What each symbol does to the units:
nz: +>qj, $>sr
bd: +>rg, $>bn
dp: +>zd, $>cr
qb: +>cn, $>lb
cn: +>gs, $>zf
sr: +>mg, $>nz
pc: +>cr, $>zd
dz: +>tg, $>ph
sz: +>zz, $>cj
lz: +>nz, $>mg
mt: +>mj, $>fc
qc: +>dz, $>gm
qs: +>mf, $>hf
fs: +>cc, $>bc
tg: +>qp, $>mq
cc: +>sr, $>qj
jg: +>bh, $>hq
zf: +>lb, $>cn
ch: +>hq, $>bh
mf: +>cj, $>zz
zc: +>lq, $>jl
hb: +>bn, $>rg
hf: +>jg, $>qs
ph: +>gm, $>dz
cr: +>ch, $>dp
lq: +>pp, $>hr
fc: +>lj, $>mt
zd: +>rm, $>pc
hq: +>qs, $>jg
bn: +>ll, $>bd
pp: +>fc, $>mj
hr: +>jl, $>lq
jl: +>hb, $>zc
dd: +>bd, $>ll
mq: +>ph, $>tg
rg: +>zc, $>hb
gm: +>lz, $>qc
lb: +>sz, $>qb
cj: +>qb, $>sz
ll: +>fs, $>dd
bc: +>dd, $>fs
gs: +>mq, $>qp
rm: +>mt, $>lj
qj: +>bc, $>cc
lj: +>pc, $>rm
mj: +>hr, $>pp
qp: +>zf, $>gs
mg: +>qc, $>lz
bh: +>dp, $>ch
zz: +>hf, $>mf

In the rows, 49 means zero.

The rows follow the links: the fewer symbols apart two units are, the more alike their rows tend to be.

Each row is also shifted at random along 7 hidden directions that mean nothing.

Some units, each with a row of numbers:
bd
40 45 49 50 62 45 35 60 63 57 40 43 59 49 60 49 70 50 37 50 42 38 61 39 54 36 46 58 39 36 64 50 45 48 47 32 49 34 48 43 43 62 29 38 66 47 50 64 60 43 43 46 58 41 56 30 47 59 46
mj
48 37 52 40 43 54 49 51 43 40 40 47 46 44 50 56 31 40 27 36 45 61 29 55 55 51 46 58 43 44 55 62 41 59 48 51 54 27 53 46 38 47 43 46 42 31 56 43 45 63 53 52 35 59 46 49 59 39 46
mf
45 47 42 41 42 47 51 41 57 40 51 49 62 44 39 50 44 49 54 45 41 59 49 51 41 47 51 46 42 44 51 57 42 50 51 51 43 38 47 46 48 47 37 58 43 51 51 56 52 54 49 42 47 57 43 44 57 41 35
lz
46 53 51 52 51 49 46 56 54 50 47 39 50 56 61 49 56 55 67 52 57 37 60 52 38 44 50 42 58 57 34 53 53 47 50 46 48 59 50 51 53 50 50 38 55 52 39 51 43 35 45 44 57 49 47 48 44 55 62
mg
50 55 43 40 56 44 46 44 41 46 47 40 50 73 56 52 58 59 76 56 53 24 68 42 50 44 52 54 55 49 47 50 39 36 57 41 48 43 53 58 51 64 44 57 51 48 39 60 53 26 47 57 43 49 56 47 51 60 42
dz
43 54 42 48 53 38 54 40 51 51 42 40 67 61 50 56 62 51 66 47 46 30 67 41 44 37 52 61 43 51 54 52 35 40 51 44 50 49 54 54 53 66 23 51 58 49 47 67 66 30 51 37 51 49 43 41 47 62 46
zd
48 43 49 50 54 62 44 52 57 55 43 35 63 32 48 37 52 57 54 48 40 52 52 55 36 40 40 37 48 59 46 49 60 43 62 48 36 57 45 45 43 44 52 33 53 52 51 49 38 55 56 39 53 59 51 39 41 41 53
cj
44 40 41 51 36 42 54 43 54 42 52 55 55 49 43 61 47 52 64 46 42 39 48 61 37 47 45 21 51 47 41 53 43 45 53 53 35 61 33 44 57 51 46 60 45 62 42 58 51 53 55 41 61 45 53 57 55 49 39
jl
48 43 60 54 48 60 53 50 34 47 33 37 44 50 55 40 44 51 64 36 51 50 41 51 32 27 48 53 48 55 62 56 40 48 57 56 51 52 52 39 47 51 40 49 53 55 57 45 52 52 59 46 48 56 35 53 48 31 56
qp
42 49 38 48 44 41 56 51 48 34 68 67 43 48 38 61 49 32 70 43 55 54 48 53 51 57 46 30 55 52 41 46 40 38 44 49 44 57 42 49 55 54 56 58 49 46 40 57 51 57 54 55 53 35 58 61 40 70 38
bn
56 43 55 49 50 46 48 57 44 45 55 67 24 47 51 54 37 53 13 53 55 63 25 57 66 67 51 47 56 29 44 47 50 69 44 54 54 38 49 42 44 34 68 64 29 56 51 39 35 54 43 64 45 36 56 63 64 43 44
rm
45 40 45 36 48 54 38 55 51 38 41 38 45 59 57 47 49 52 72 45 45 39 48 55 50 45 42 30 51 51 47 58 53 44 59 33 40 42 36 50 47 54 43 47 56 38 44 53 43 58 48 62 46 58 66 43 56 42 42
cc
59 56 51 46 56 53 59 43 36 38 57 46 43 49 41 44 40 48 60 44 59 57 38 54 46 58 56 61 59 57 39 50 39 44 51 63 54 45 64 55 52 48 62 55 39 43 49 46 39 39 58 49 37 52 39 66 42 52 58
sr
56 55 47 41 57 46 52 47 45 43 58 53 43 50 44 49 46 54 37 52 54 59 47 52 59 63 54 58 57 43 39 47 42 55 50 57 56 41 59 54 44 43 55 59 35 49 49 51 37 36 47 54 41 47 48 54 56 57 46
ch
61 44 42 44 47 46 49 31 41 54 47 47 51 57 46 54 42 57 47 58 39 25 51 56 59 62 44 34 50 52 42 41 48 41 62 50 39 62 38 61 52 53 58 58 39 49 44 50 46 46 55 48 45 47 63 57 47 47 40
ph
45 57 54 52 51 59 33 51 69 40 63 45 57 30 44 40 47 47 68 53 54 59 46 40 33 45 60 60 49 41 41 54 50 43 37 44 34 24 61 42 58 57 73 32 52 49 38 50 45 40 40 40 54 51 25 53 36 46 62
gs
39 49 54 55 33 53 40 49 42 54 49 53 41 57 55 56 38 52 47 56 55 33 55 40 40 38 48 43 53 39 47 42 50 46 48 53 37 48 45 44 48 54 78 45 38 65 34 47 51 48 43 52 51 46 43 55 51 41 47
lb
43 53 45 59 42 47 51 48 54 51 58 60 55 36 37 51 50 34 54 47 49 55 50 41 39 46 49 48 46 52 52 40 47 38 40 52 42 57 48 45 55 51 58 41 53 54 46 49 58 57 50 40 57 40 40 51 31 56 50
tg
38 52 46 45 44 50 56 58 28 58 49 53 40 61 45 51 50 45 40 48 57 57 69 37 45 35 42 51 53 49 57 34 47 46 60 62 54 61 55 49 27 39 57 54 37 62 48 52 50 54 50 64 38 49 56 35 60 56 32
lq
52 50 53 60 65 43 33 46 68 64 38 47 64 40 56 43 67 54 31 58 35 33 53 32 55 38 52 71 27 32 74 46 45 46 37 28 48 31 48 40 57 64 25 41 69 50 58 59 72 39 40 37 65 37 44 38 40 47 53

Where do the symbols, taken in turn from left to right, take each start?
Answer with the unit's name.
51 55 44 51 62 45 63 46 57 45 62 47 69 26 30 48 54 46 49 41 49 66 51 56 36 52 52 56 51 57 39 49 35 42 53 62 47 55 62 49 49 50 44 47 46 54 55 59 44 39 62 24 54 46 34 50 35 64 55
+ $ $ + $ $ -> tg
54 48 46 43 43 60 57 34 30 53 46 39 56 49 36 44 35 51 55 47 45 47 54 50 37 46 44 49 51 62 50 40 45 35 68 63 41 59 52 56 40 50 62 49 35 51 48 50 45 52 62 45 34 63 47 49 45 40 44
+ $ $ + $ $ -> mf
62 47 53 55 54 58 43 49 37 60 56 63 33 41 41 42 45 49 26 61 45 55 40 42 63 60 44 47 53 45 56 28 58 43 53 51 42 54 44 47 44 41 82 53 38 53 52 40 40 58 50 62 45 34 64 55 43 46 46
+ + $ + $ + -> pc
39 53 46 55 46 45 51 54 55 47 57 58 52 44 41 44 61 40 61 46 51 64 60 41 36 38 49 42 46 48 55 42 51 43 46 48 48 58 45 42 48 45 42 52 56 60 50 52 57 56 45 48 57 44 48 41 45 57 41
$ + $ -> qp
64 50 42 41 48 51 55 33 37 43 50 46 47 57 41 47 39 49 65 50 44 42 40 54 57 67 50 46 53 62 44 47 48 40 54 49 48 55 47 63 59 51 49 60 44 35 49 46 46 49 56 52 36 53 55 61 43 47 46
$ $ $ + + -> rm
46 39 55 52 53 52 42 48 56 51 35 41 60 40 55 48 47 53 32 44 39 45 40 50 46 36 49 61 36 36 62 59 40 55 47 45 46 30 50 37 46 57 35 42 51 49 57 54 56 48 50 35 55 51 37 47 52 36 52
+ + $ + $ $ -> zc
43 54 56 56 63 61 38 61 58 59 46 25 61 39 55 36 65 60 64 54 52 43 70 43 26 25 48 52 54 54 46 45 53 36 60 46 39 53 58 43 41 54 60 25 59 64 42 57 42 32 48 37 58 52 40 34 37 51 63
+ $ + + + $ -> gm
45 45 54 50 55 57 48 64 35 49 47 52 38 45 47 44 52 36 46 40 55 60 47 45 51 40 40 49 52 50 60 42 43 42 57 49 50 49 50 43 36 49 61 47 52 49 52 49 47 61 56 61 45 41 59 44 41 56 47
$ + $ + -> rg
50 46 45 45 48 57 39 44 59 46 48 36 58 44 50 47 51 48 72 52 41 35 51 54 45 52 45 34 49 61 39 52 56 34 53 37 33 51 39 52 59 59 58 34 58 38 40 52 45 50 51 42 54 53 57 50 34 47 56
+ + + $ -> fc
53 50 44 58 42 41 54 38 62 63 41 46 64 41 52 53 50 49 31 54 39 36 52 53 51 56 48 48 42 60 40 46 61 54 37 50 52 69 42 56 61 46 34 33 59 41 53 39 55 48 48 26 59 49 43 48 36 47 64
+ $ + $ $ + -> qs
46 44 46 48 51 42 54 59 40 46 47 49 47 51 52 64 48 38 32 38 52 44 44 57 63 55 43 49 53 53 42 54 40 52 49 51 55 51 49 51 44 56 46 40 51 34 48 51 46 50 58 51 46 42 58 50 45 67 52
$ + $ $ -> fs
62 51 58 53 53 52 61 38 42 34 52 46 46 44 44 44 40 45 75 37 57 52 26 60 42 54 57 57 57 60 42 59 34 45 45 58 53 48 60 47 71 57 47 56 52 41 54 46 47 39 62 39 48 49 27 76 34 48 69
+ + $ + -> bc
45 51 48 42 50 61 35 59 55 56 47 40 45 51 54 30 59 58 59 60 46 56 64 43 45 44 43 36 49 51 50 41 75 45 57 36 45 52 41 50 39 35 57 41 53 51 44 40 38 56 35 64 45 58 63 31 55 37 43
$ $ $ $ -> bh
42 57 51 57 39 50 56 52 40 59 46 53 43 53 45 39 53 41 57 47 56 60 62 37 34 35 47 49 47 60 59 36 63 47 43 56 56 73 47 49 45 34 43 46 57 57 51 38 58 60 44 50 47 52 42 39 47 44 49
$ $ + + $ -> qs
